Below are the code and all the weights of a small trained network. Each question names an input and a class and asks about switching units off, where a switched-off unit gives its printed mean instead of its output.

import numpy as np


def w(rows, s, z=0):
    codes = np.array(rows[::2]) - 128.0
    scale = np.full(codes.shape[1], s)
    scale[-1] = z or s
    return codes * scale


def f(y):
    return np.maximum(y, 0)


def log_softmax(a):
    a = a - a.max(-1, keepdims=True)
    return a - np.log(np.exp(a).sum(-1, keepdims=True))


def net(x, mask):
    res = np.array(x, float).reshape(1, 7) / 4 @ E
    y = f(res @ A[0][:, :-1].T + A[0][:, -1])
    res = res + np.where(mask, y, B[0][:, -1]) @ B[0][:, :-1]
    return log_softmax(res[-1] @ U[:, :-1].T + U[:, -1])


A, B = {}, {}
E = w([
[118,100,166,93,187,148,146,145],'x0',
[200,154,100,125,249,161,110,174],'x1',
[210,160,134,219,141,84,223,108],'x2',
[165,2,98,178,130,98,94,102],'x3',
[77,156,126,87,203,45,160,69],'x4',
[126,62,148,134,165,198,103,42],'x5',
[135,84,206,101,177,136,89,116],'x6',
],0.009)
A[0] = w([
[57,92,165,61,134,188,76,120,165],'n0',
[218,49,98,183,96,116,96,99,154],'n1',
[114,115,143,166,96,37,184,90,161],'n2',
[191,212,136,52,121,87,107,254,129],'n3',
[203,32,137,200,99,145,73,110,117],'n4',
[115,118,134,105,86,68,159,69,79],'n5',
[97,146,122,114,122,111,115,82,73],'n6',
[138,208,115,171,57,182,146,128,112],'n7',
[80,102,183,59,122,162,69,112,152],'n8',
[75,109,40,91,113,149,153,214,254],'n9',
[66,130,86,156,25,181,106,116,149],'n10',
[203,139,153,114,241,156,120,96,180],'n11',
],0.0092,0.0053)
B[0] = w([
[82,102,230,125,108,123,2,74,233],'n0',
[137,147,55,219,213,152,193,204,246],'n1',
[66,228,72,68,178,90,224,69,227],'n2',
[123,215,83,51,149,163,124,227,254],'n3',
[179,106,107,212,219,148,151,189,241],'n4',
[118,113,99,143,136,94,163,90,178],'n5',
[143,121,72,106,103,98,134,93,151],'n6',
[240,184,114,123,163,205,177,122,205],'n7',
[75,116,214,94,80,136,52,58,220],'n8',
[65,228,119,93,157,176,12,138,238],'n9',
[147,85,125,185,151,205,73,90,228],'n10',
[186,148,104,113,223,234,131,99,252],'n11',
],0.0081,0.0096)
U = w([
[215,158,57,143,181,176,171,213,167],'0',
[231,155,193,136,38,171,199,142,93],'1',
[129,75,121,200,105,133,83,174,53],'2',
[104,140,155,85,136,161,72,67,229],'3',
[195,94,201,162,154,145,119,138,86],'4',
[85,171,129,79,91,100,107,245,102],'5',
[83,155,104,134,133,1,204,98,95],'6',
[105,94,126,98,35,27,109,75,2],'7',
],0.0098,0.0042)

Each question gives the input, the list of numbers given to net, and the class t.
The units are the neurons (one row each of A and B). Each row of codes is followed by its name. A weight is (code - 128) times the scale printed after its matrix; where a second scale follows, it is the last column's (A, B and U).
mask holds one flag per neuron, in row order. A switched-off neuron (its flag False) gives its mean, the last column of its row in B, instead of its output. The means were averaged over made-up inputs and are rounded, as every weight is.
A unit's drop is (log p(t) with every unit on - log p(t) with that unit switched off) / (log p(t) with every unit on - log p(t) with every unit switched off).
The circuit of an input: a set's keep is (log p(t) with only the set's units on - log p(t) with every unit switched off) / (log p(t) with every unit on - log p(t) with every unit switched off). Starting from all 12 units, units are removed one at a time, each time the one whose removal leaves the highest keep (on an exact tie, the one counted first), for as long as the keep stays at least 0.8.
circuit, biggest first: the units of the circuit, biggest drop first
most important unit: the unit with the biggest drop
top k neurons: the k neurons with the biggest drops, biggest first
drop of u: that unit's drop, to one decimal
input [6,-7,0,-4,-8,-5,3], class 3: most important unit : n10
input [-2,8,-7,7,1,-4,5], class 3: top 4 neurons : (n0; n8; n7; n9)
input [-5,-3,5,-8,-6,6,8], class 1: circuit, biggest first : (n7; n9; n1)
input [7,3,-4,6,-7,4,0], class 4: top 4 neurons : (n0; n8; n3; n4)
input [5,-6,0,8,1,-4,3], class 6: top 2 neurons : (n2; n11)
input [4,0,-4,2,3,-6,0], class 5: circuit, biggest first : (n11; n10)
input [-1,1,-5,-1,-8,6,-5], class 3: top 2 neurons : (n0; n9)
input [3,-2,7,-7,-6,8,7], class 4: circuit, biggest first : (n3; n2)
input [-5,-5,3,5,-4,6,7], class 0: top 2 neurons : (n1; n4)
input [-7,-2,-2,0,3,-8,-2], class 5: top 4 neurons : (n11; n1; n4; n9)
input [7,2,-1,0,-7,0,1], class 4: top 2 neurons : (n2; n0)
input [8,-3,-3,6,-3,-1,5], class 4: top 3 neurons : (n4; n2; n9)
input [7,6,0,-7,-3,-2,6], class 3: top 3 neurons : (n1; n4; n0)
input [-1,-4,2,7,4,-3,-8], class 6: circuit, biggest first : (n2)
input [7,0,-6,-2,-6,-4,-7], class 5: top 2 neurons : (n3; n11)
input [0,-3,2,-7,-4,6,-4], class 1: top 2 neurons : (n1; n7)
input [-8,-7,0,-6,5,4,7], class 7: top 2 neurons : (n11; n9)
input [5,-8,-1,0,-7,3,-7], class 4: top 3 neurons : (n7; n3; n10)
input [-7,-6,2,-6,-5,3,4], class 1: top 2 neurons : (n7; n9)
input [-5,-6,-3,-1,8,-8,7], class 6: top 2 neurons : (n2; n5)
input [4,4,0,-7,7,8,-6], class 3: drop of n1 : 0.3
input [1,1,3,-2,7,4,0], class 6: drop of n2 : 0.1
input [4,-1,-5,-1,-6,-2,-4], class 3: drop of n10 : 0.1
input [7,-8,-2,8,3,0,-8], class 6: drop of n2 : 0.4
